Here is a tiny trained network, its code and every weight. The questions are about switching its units off for an input and a class, where a switched-off unit gives its printed mean instead of its output.

import numpy as np


def w(rows, s, z=0):
    codes = np.array(rows[::2]) - 128.0
    scale = np.full(codes.shape[1], s)
    scale[-1] = z or s
    return codes * scale


def norm(h):
    return h / np.sqrt((h * h).mean(-1, keepdims=True) + 1e-5)


def f(y):
    return y / 2 * (1 + np.tanh(0.7978845608 * (y + 0.044715 * y**3)))


def log_softmax(a):
    a = a - a.max(-1, keepdims=True)
    return a - np.log(np.exp(a).sum(-1, keepdims=True))


def net(x, mask):
    res = np.array(x, float).reshape(1, 3) / 4 @ E
    u = 0
    for l in range(2):
        y = f(norm(res) @ A[l][:, :-1].T + A[l][:, -1])
        res = res + np.where(mask[u : u + 4], y, B[l][:, -1]) @ B[l][:, :-1]
        u += 4
    return log_softmax(norm(res)[-1] @ U[:, :-1].T + U[:, -1])


A, B = {}, {}
E = w([
[113,144,128,205,90,244,158,2,44,103],'x0',
[159,165,81,181,145,120,59,170,17,178],'x1',
[85,88,133,159,70,208,39,152,178,51],'x2',
],0.0033)
A[0] = w([
[120,119,137,86,126,61,119,200,253,119,123],'L0N0',
[110,117,134,103,105,120,105,154,214,97,14],'L0N1',
[142,133,134,102,134,49,211,139,126,157,3],'L0N2',
[147,124,117,125,148,107,59,193,99,140,96],'L0N3',
],0.017,0.0029)
B[0] = w([
[255,11,141,169,167,240,150,249,91,153,252],'L0N0',
[43,65,187,225,171,170,141,113,163,173,191],'L0N1',
[90,201,63,33,201,56,167,34,154,113,189],'L0N2',
[93,143,130,155,83,86,77,169,125,140,185],'L0N3',
],0.0084,0.02)
A[1] = w([
[212,112,83,66,167,126,143,194,132,117,2],'L1N0',
[213,95,116,101,113,162,106,228,110,109,80],'L1N1',
[76,115,155,111,80,146,99,110,248,63,113],'L1N2',
[92,162,164,172,52,58,64,190,120,147,90],'L1N3',
],0.018,0.0032)
B[1] = w([
[243,137,148,35,41,136,22,182,79,95,217],'L1N0',
[2,152,143,163,169,83,174,44,197,131,251],'L1N1',
[92,119,129,68,40,120,124,115,197,22,172],'L1N2',
[76,152,30,203,83,108,12,179,52,169,198],'L1N3',
],0.0099,0.014)
U = w([
[53,170,65,195,74,84,41,171,80,160,160],'0',
[131,23,208,188,169,198,151,201,168,156,166],'1',
[131,146,171,140,103,80,129,148,135,139,49],'2',
[229,132,125,2,144,101,88,179,114,119,132],'3',
[161,163,136,200,85,209,179,68,34,133,133],'4',
[73,116,156,104,13,158,141,96,192,15,142],'5',
[91,221,89,71,185,43,191,54,128,146,144],'6',
[133,177,175,140,98,91,175,151,147,145,1],'7',
],0.0093,0.0065)

Each question gives the input, the list of numbers given to net, and the class t.
The units are the neurons (one row each of A and B). Each row of codes is followed by its name. A weight is (code - 128) times the scale printed after its matrix; where a second scale follows, it is the last column's (A, B and U).
mask holds one flag per neuron, layer by layer. A switched-off neuron (its flag False) gives its mean, the last column of its row in B, instead of its output. The means were averaged over made-up inputs and are rounded, as every weight is.
A unit's drop is (log p(t) with every unit on - log p(t) with that unit switched off) / (log p(t) with every unit on - log p(t) with every unit switched off).
The circuit of an input: a set's keep is (log p(t) with only the set's units on - log p(t) with every unit switched off) / (log p(t) with every unit on - log p(t) with every unit switched off). Starting from all 8 units, units are removed one at a time, each time the one whose removal leaves the highest keep (on an exact tie, the one counted first), for as long as the keep stays at least 0.8.
circuit, biggest first: the units of the circuit, biggest drop first
k most important neurons: the k neurons with the biggest drops, biggest first
top k neurons in layer l: the k neurons of layer l with the biggest drops, biggest first
input [4,-3,-3], class 6: top neuron in layer 0 => L0N0
input [3,1,-2], class 4: 3 most important neurons => L0N2, L0N3, L0N0
input [-8,6,-2], class 3: 3 most important neurons => L1N0, L0N0, L0N2
input [3,1,3], class 5: top 3 neurons in layer 1 => L1N3, L1N0, L1N1
input [4,3,0], class 4: top 2 neurons in layer 0 => L0N3, L0N2
input [7,6,-8], class 6: top 2 neurons in layer 0 => L0N3, L0N0
input [2,-2,8], class 5: circuit, biggest first => L0N0, L1N2
input [-4,-4,-5], class 3: 2 most important neurons => L0N2, L1N0
input [8,4,1], class 4: top 2 neurons in layer 1 => L1N1, L1N3
input [7,2,5], class 5: 2 most important neurons => L0N3, L1N3
input [6,-2,-4], class 4: 4 most important neurons => L0N3, L0N2, L0N0, L1N1
input [5,2,8], class 5: 2 most important neurons => L0N3, L0N0
input [8,8,-7], class 4: 2 most important neurons => L0N3, L0N2
input [2,2,-1], class 4: top 2 neurons in layer 1 => L1N2, L1N3
input [-8,3,-3], class 3: circuit, biggest first => L1N0
input [6,2,-1], class 4: 3 most important neurons => L0N3, L0N2, L0N0
input [-3,3,2], class 0: 3 most important neurons => L0N3, L1N3, L1N1
input [7,-4,-7], class 6: 2 most important neurons => L0N0, L1N0
input [3,7,-7], class 6: 3 most important neurons => L0N0, L1N0, L1N3
input [2,3,-2], class 0: most important neuron => L0N2
input [6,-3,6], class 5: 2 most important neurons => L0N0, L0N3
input [8,-1,-4], class 4: top 3 neurons in layer 0 => L0N3, L0N2, L0N0
input [8,0,4], class 5: top 3 neurons in layer 0 => L0N3, L0N0, L0N2
input [5,8,-8], class 6: top 3 neurons in layer 0 => L0N0, L0N3, L0N1
input [4,3,3], class 4: top 3 neurons in layer 1 => L1N2, L1N3, L1N1
